Below are the code and all the weights of a small trained network. Each question names an input and a class and asks about switching units off, where a switched-off unit gives its printed mean instead of its output.

import numpy as np


def w(rows, s, z=0):
    codes = np.array(rows[::2]) - 128.0
    scale = np.full(codes.shape[1], s)
    scale[-1] = z or s
    return codes * scale


def f(y):
    return y / 2 * (1 + np.tanh(0.7978845608 * (y + 0.044715 * y**3)))


def log_softmax(a):
    a = a - a.max(-1, keepdims=True)
    return a - np.log(np.exp(a).sum(-1, keepdims=True))


def net(x, mask):
    res = np.array(x, float).reshape(1, 8) / 4 @ E
    y = f(res @ A[0][:, :-1].T + A[0][:, -1])
    res = res + np.where(mask, y, B[0][:, -1]) @ B[0][:, :-1]
    return log_softmax(res[-1] @ U[:, :-1].T + U[:, -1])


A, B = {}, {}
E = w([
[30,46,101,197,166,58,182,84,100,45,221],'x0',
[69,61,86,107,3,137,210,187,147,163,84],'x1',
[121,105,110,174,60,212,109,47,90,141,146],'x2',
[121,123,130,123,131,126,124,123,120,133,126],'x3',
[171,203,146,195,64,169,79,217,117,102,176],'x4',
[127,123,132,128,129,126,128,131,129,132,130],'x5',
[127,126,133,129,129,128,126,121,128,130,129],'x6',
[108,192,74,181,109,91,163,99,113,46,39],'x7',
],0.0049)
A[0] = w([
[124,82,167,97,124,138,103,154,123,177,203,31],'neuron 0',
[151,178,137,190,68,144,114,239,134,89,210,42],'neuron 1',
[85,105,144,161,120,89,157,121,139,79,202,41],'neuron 2',
[130,147,142,98,183,36,160,254,159,102,117,47],'neuron 3',
[174,72,153,120,158,142,136,168,152,187,200,24],'neuron 4',
[91,74,107,123,27,123,181,196,137,146,99,4],'neuron 5',
[139,161,102,194,115,104,157,115,128,42,25,35],'neuron 6',
[100,82,95,161,148,101,142,150,109,76,194,29],'neuron 7',
],0.0086,0.0041)
B[0] = w([
[50,200,68,104,76,105,132,148,107,85,161,173],'neuron 0',
[102,49,130,54,186,95,166,45,148,154,68,253],'neuron 1',
[194,164,144,95,101,167,102,165,137,175,67,219],'neuron 2',
[127,101,115,201,46,207,122,55,104,119,152,219],'neuron 3',
[47,220,82,69,108,88,136,170,113,92,172,175],'neuron 4',
[189,200,156,160,255,114,64,73,111,79,155,218],'neuron 5',
[22,206,94,27,87,115,140,184,141,116,218,230],'neuron 6',
[187,170,162,90,100,162,92,157,153,186,69,213],'neuron 7',
],0.012,0.0031)
U = w([
[55,199,80,80,86,90,142,185,124,99,178,25],'0',
[220,196,153,82,90,172,89,188,155,212,13,69],'1',
[176,175,168,180,251,93,60,80,113,61,186,89],'2',
[123,93,130,137,108,120,146,139,134,138,122,253],'3',
[79,2,105,70,179,62,210,48,142,153,66,93],'4',
[126,95,124,169,105,123,153,149,130,115,133,233],'5',
[126,78,109,219,28,217,113,60,92,131,174,91],'6',
[141,102,136,165,128,110,129,168,123,130,136,194],'7',
],0.0074,0.0055)

Each question gives the input, the list of numbers given to net, and the class t.
The units are the neurons (one row each of A and B). Each row of codes is followed by its name. A weight is (code - 128) times the scale printed after its matrix; where a second scale follows, it is the last column's (A, B and U).
mask holds one flag per neuron, in row order. A switched-off neuron (its flag False) gives its mean, the last column of its row in B, instead of its output. The means were averaged over made-up inputs and are rounded, as every weight is.
A unit's drop is (log p(t) with every unit on - log p(t) with that unit switched off) / (log p(t) with every unit on - log p(t) with every unit switched off).
The circuit of an input: a set's keep is (log p(t) with only the set's units on - log p(t) with every unit switched off) / (log p(t) with every unit on - log p(t) with every unit switched off). Starting from all 8 units, units are removed one at a time, each time the one whose removal leaves the highest keep (on an exact tie, the one counted first), for as long as the keep stays at least 0.8.
units of the circuit, in order: the units of the circuit, biggest drop first
k most important neurons: the k neurons with the biggest drops, biggest first
drop of u: that unit's drop, to one decimal
input [-1,2,-2,-8,8,-8,1,-5], class 4: units of the circuit, in order -> [neuron 1]
input [5,6,-6,-2,2,5,-1,-5], class 2: 2 most important neurons -> [neuron 5; neuron 6]
input [-1,-4,4,-3,-3,4,2,-7], class 0: units of the circuit, in order -> [neuron 4; neuron 0]
input [4,-2,6,6,0,3,-3,-6], class 0: 3 most important neurons -> [neuron 0; neuron 4; neuron 3]
input [5,4,5,6,-2,2,-1,6], class 0: 3 most important neurons -> [neuron 6; neuron 1; neuron 3]
input [1,-1,-7,8,-6,8,7,-5], class 5: units of the circuit, in order -> [neuron 1; neuron 3]
input [0,2,-8,2,-2,-7,6,-6], class 6: 2 most important neurons -> [neuron 3; neuron 6]
input [6,-5,3,5,4,-6,4,-6], class 0: 4 most important neurons -> [neuron 0; neuron 4; neuron 5; neuron 3]
input [5,-2,-1,1,3,4,4,-6], class 0: 4 most important neurons -> [neuron 4; neuron 0; neuron 5; neuron 3]
input [-4,0,6,8,-7,0,8,8], class 0: 2 most important neurons -> [neuron 6; neuron 1]
input [3,1,-4,2,0,6,-6,-6], class 0: 3 most important neurons -> [neuron 4; neuron 0; neuron 1]
input [-6,1,1,1,-7,-6,-3,7], class 0: 2 most important neurons -> [neuron 6; neuron 1]
input [5,8,-8,-1,5,1,-8,2], class 2: drop of neuron 4 -> 0.0
input [7,-6,-1,2,-3,6,2,-2], class 1: drop of neuron 2 -> 0.3
input [3,-1,0,5,4,3,-7,7], class 0: drop of neuron 6 -> 1.3
input [-8,-1,8,3,7,4,2,8], class 0: drop of neuron 7 -> 0.1
input [7,5,-6,4,7,-1,-7,5], class 1: most important neuron -> [neuron 7]
